Below are the code and all the weights of a small trained network. Each question names an input and a target symbol and asks about switching units off, where a switched-off unit gives its printed mean instead of its output.

import numpy as np


def w(rows, s, z=0):
    codes = np.array(rows[::2]) - 128.0
    scale = np.full(codes.shape[1], s)
    scale[-1] = z or s
    return codes * scale


def norm(h):
    return h / np.sqrt((h * h).mean(-1, keepdims=True) + 1e-5)


def f(y):
    return np.maximum(y, 0)


def softmax(a):
    e = np.exp(a - a.max(-1, keepdims=True))
    return e / e.sum(-1, keepdims=True)


def log_softmax(a):
    a = a - a.max(-1, keepdims=True)
    return a - np.log(np.exp(a).sum(-1, keepdims=True))


def net(x, mask):
    ids = ['ΔΛΠαβμσψω'.index(c) for c in x.split()]
    T = len(ids)
    res = E[ids] + P[:T]
    r = norm(res)
    for j in range(2):
        rows = slice(2 * j, 2 * j + 2)
        q, k, v = (r @ M[0][rows].T for M in (Q, K, V))
        z = softmax(np.where(np.tri(T) > 0, q @ k.T / 2**0.5, -1e9)) @ v
        o = O[0][rows]
        res = res + np.where(mask[j], z, o[:, -1]) @ o[:, :-1]
    y = f(norm(res) @ A[0][:, :-1].T + A[0][:, -1])
    res = res + np.where(mask[2:14], y, B[0][:, -1]) @ B[0][:, :-1]
    return log_softmax(norm(res)[-1] @ U[:, :-1].T + U[:, -1])


Q, K, V, O, A, B = {}, {}, {}, {}, {}, {}
E = w([
[24,159,72],'Δ',
[228,118,87],'Λ',
[126,70,131],'Π',
[148,4,145],'α',
[151,177,38],'β',
[124,126,89],'μ',
[186,170,36],'σ',
[82,173,47],'ψ',
[102,189,179],'ω',
],0.013)
P = w([
[179,98,195],'0',
[151,147,168],'1',
[187,155,180],'2',
[73,174,85],'3',
[132,150,99],'4',
[173,120,152],'5',
[191,199,1],'6',
[115,141,76],'7',
[159,104,137],'8',
],0.007)
Q[0] = w([
[236,101,137],'H0',
[107,131,18],'H0',
[81,252,119],'H1',
[255,224,136],'H1',
],0.0082)
K[0] = w([
[181,177,99],'H0',
[110,127,98],'H0',
[103,198,255],'H1',
[100,124,192],'H1',
],0.0078)
V[0] = w([
[22,150,255],'H0',
[213,193,97],'H0',
[192,131,167],'H1',
[44,18,33],'H1',
],0.0068)
O[0] = w([
[2,17,95,1],'H0',
[117,55,134,207],'H0',
[91,162,62,152],'H1',
[165,221,229,75],'H1',
],0.0043,0.0051)
A[0] = w([
[230,215,141,125],'N0',
[83,175,125,220],'N1',
[124,54,173,252],'N2',
[111,120,11,205],'N3',
[144,47,162,132],'N4',
[114,25,82,66],'N5',
[156,116,71,176],'N6',
[139,173,104,165],'N7',
[85,65,111,62],'N8',
[95,145,188,110],'N9',
[65,140,73,168],'N10',
[165,138,115,131],'N11',
],0.012,0.0033)
B[0] = w([
[71,105,112,254],'N0',
[137,74,18,179],'N1',
[77,229,76,166],'N2',
[177,173,117,236],'N3',
[87,191,82,160],'N4',
[176,161,138,154],'N5',
[125,89,217,206],'N6',
[219,87,197,193],'N7',
[254,35,156,141],'N8',
[169,75,144,141],'N9',
[213,167,180,186],'N10',
[52,188,169,177],'N11',
],0.0053,0.0089)
U = w([
[75,101,83,144],'Δ',
[147,60,159,147],'Λ',
[66,201,158,112],'Π',
[94,161,140,78],'α',
[118,141,147,26],'β',
[124,146,223,254],'μ',
[136,126,145,49],'σ',
[90,123,109,118],'ψ',
[158,2,66,89],'ω',
],0.015,0.0048)

Each question gives the input, a string of symbols that net reads in full, and the target symbol t.
The units are the heads (2 rows each of Q, K, V and O) and the neurons (one row each of A and B). Each row of codes is followed by its name. A weight is (code - 128) times the scale printed after its matrix; where a second scale follows, it is the last column's (O, A, B and U).
mask holds one flag per unit, heads first, then neurons. A switched-off unit (its flag False) gives its mean, the last column of its rows in O or B, instead of its output. The means were averaged over made-up inputs and are rounded, as every weight is.
A unit's drop is (log p(t) with every unit on - log p(t) with that unit switched off) / (log p(t) with every unit on - log p(t) with every unit switched off).
The circuit of an input: a set's keep is (log p(t) with only the set's units on - log p(t) with every unit switched off) / (log p(t) with every unit on - log p(t) with every unit switched off). Starting from the 12 units with the biggest drops (on a tie, the unit counted first), units are removed one at a time, each time the one whose removal leaves the highest keep (on an exact tie, the one counted first), for as long as the keep stays at least 0.8.
units of the circuit, in order: the units of the circuit, biggest drop first
most important unit: the unit with the biggest drop
k most important neurons: the k neurons with the biggest drops, biggest first
heads that matter: for each layer, one digit per head in row order, 1 if its drop is at least 0.15 and else 0, layers parted by /
drop of u: that unit's drop, to one decimal
input μ σ Π Λ Δ ψ Π, target μ: units of the circuit, in order => (N1 H1 N6)
input Π μ μ μ σ μ μ μ, target μ: most important unit => N7
input β ψ Δ ψ μ, target μ: 2 most important neurons => (N7 N11)
input ω μ ω μ, target ω: units of the circuit, in order => (H1 N8)
input Λ ψ σ Π α σ μ Λ σ, target μ: units of the circuit, in order => (N1 H1 N6)
input α μ β μ β α, target μ: units of the circuit, in order => (N1 H1)
input Δ Δ Π Π, target Δ: 2 most important neurons => (N2 N7)
input Π Λ ω, target ω: heads that matter => 01
input Δ ω Δ, target ω: heads that matter => 10
input μ μ σ μ Δ α Λ ψ σ, target μ: heads that matter => 01
input Δ Λ Π α ω, target ω: heads that matter => 00
input μ Δ ψ Λ, target μ: 3 most important neurons => (N1 N11 N6)
input Π ψ α, target Π: drop of N6 => 0.1
input μ Δ α, target Π: drop of N2 => 0.8
input α σ Δ μ μ μ σ σ α, target μ: drop of H1 => 0.8
input Λ β ω ψ β Δ, target ω: drop of N11 => 0.1
input β Δ μ Π, target μ: most important neuron => (N10)
